Below is a small trained network, with its code and all its weights. Each question gives an input and a class and asks what happens when units are switched off, that is, made to give their printed mean instead of their output.

import numpy as np


def w(rows, s, z=0):
    codes = np.array(rows[::2]) - 128.0
    scale = np.full(codes.shape[1], s)
    scale[-1] = z or s
    return codes * scale


def f(y):
    return y / 2 * (1 + np.tanh(0.7978845608 * (y + 0.044715 * y**3)))


def log_softmax(a):
    a = a - a.max(-1, keepdims=True)
    return a - np.log(np.exp(a).sum(-1, keepdims=True))


def net(x, mask):
    res = np.array(x, float).reshape(1, 6) / 4 @ E
    y = f(res @ A[0][:, :-1].T + A[0][:, -1])
    res = res + np.where(mask, y, B[0][:, -1]) @ B[0][:, :-1]
    return log_softmax(res[-1] @ U[:, :-1].T + U[:, -1])


A, B = {}, {}
E = w([
[138,132,120,124,148,123,140,122],'x0',
[134,124,116,117,137,122,117,131],'x1',
[253,138,163,225,94,1,75,162],'x2',
[138,147,46,64,25,73,244,231],'x3',
[107,149,113,141,137,128,99,155],'x4',
[75,147,134,182,137,109,145,143],'x5',
],0.0078)
A[0] = w([
[82,111,87,123,198,108,71,127,149],'n1',
[148,127,83,104,79,58,170,187,141],'n2',
[129,155,126,106,117,125,151,126,123],'n3',
[147,150,133,120,110,99,125,147,113],'n4',
[146,82,174,131,113,163,154,42,171],'n5',
[254,146,197,223,118,19,69,147,185],'n6',
[50,118,91,80,102,209,198,174,155],'n7',
[115,145,102,84,89,79,142,141,134],'n8',
[123,162,79,67,66,91,192,186,156],'n9',
[101,137,56,52,61,131,205,193,160],'n10',
[71,125,150,86,162,176,57,92,224],'n11',
[120,142,79,80,110,171,187,160,140],'n12',
[36,137,107,51,145,202,157,107,255],'n13',
[198,142,100,131,52,20,176,230,124],'n14',
],0.0086,0.0065)
B[0] = w([
[149,116,156,146,148,129,139,112,154],'n1',
[126,124,116,127,87,140,164,181,189],'n2',
[120,137,119,128,121,122,143,130,133],'n3',
[147,126,130,112,127,142,143,138,138],'n4',
[117,145,143,151,166,136,118,129,162],'n5',
[250,170,127,130,115,96,68,82,248],'n6',
[93,119,103,79,140,85,116,106,201],'n7',
[125,106,108,125,100,122,130,144,157],'n8',
[105,139,81,94,80,125,134,136,201],'n9',
[86,120,99,88,71,78,130,97,211],'n10',
[89,137,173,167,187,179,132,122,203],'n11',
[104,120,106,127,130,71,130,137,173],'n12',
[33,101,139,131,188,153,156,103,232],'n13',
[160,101,130,141,72,190,177,217,219],'n14',
],0.02,0.015)
U = w([
[43,130,204,175,243,159,140,103,254],'0',
[26,109,47,51,96,23,176,133,97],'1',
[212,215,172,173,155,71,11,70,76],'2',
[184,140,96,138,23,133,186,254,27],'3',
],0.0054,0.002)

Each question gives the input, the list of numbers given to net, and the class t.
The units are the neurons (one row each of A and B). Each row of codes is followed by its name. A weight is (code - 128) times the scale printed after its matrix; where a second scale follows, it is the last column's (A, B and U).
mask holds one flag per neuron, in row order. A switched-off neuron (its flag False) gives its mean, the last column of its row in B, instead of its output. The means were averaged over made-up inputs and are rounded, as every weight is.
A unit's drop is (log p(t) with every unit on - log p(t) with that unit switched off) / (log p(t) with every unit on - log p(t) with every unit switched off).
The circuit of an input: a set's keep is (log p(t) with only the set's units on - log p(t) with every unit switched off) / (log p(t) with every unit on - log p(t) with every unit switched off). Starting from the 12 units with the biggest drops (on a tie, the unit counted first), units are removed one at a time, each time the one whose removal leaves the highest keep (on an exact tie, the one counted first), for as long as the keep stays at least 0.8.
circuit, biggest first: the units of the circuit, biggest drop first
top k neurons: the k neurons with the biggest drops, biggest first
drop when u is switched off: that unit's drop, to one decimal
input [5,5,1,2,0,-3], class 3: circuit, biggest first => (n13)
input [5,1,1,5,-7,4], class 3: top 3 neurons => (n14; n13; n2)
input [1,-5,1,1,-2,4], class 3: top 3 neurons => (n13; n7; n6)
input [-4,-8,1,6,1,4], class 3: top 2 neurons => (n14; n13)
input [7,-7,1,6,5,3], class 3: top 2 neurons => (n14; n13)
input [4,1,0,-4,5,3], class 0: top 2 neurons => (n6; n11)
input [3,0,1,4,-6,4], class 3: top 2 neurons => (n14; n13)
input [-1,6,1,8,-8,-1], class 3: top 3 neurons => (n14; n2; n13)
input [8,5,1,-7,0,-8], class 2: drop when n14 is switched off => 0.1
input [5,5,1,-5,-2,5], class 2: drop when n13 is switched off => 0.7
input [5,6,3,-3,2,-5], class 2: drop when n7 is switched off => 0.0
input [-8,-2,-8,0,5,-2], class 0: top 2 neurons => (n11; n13)
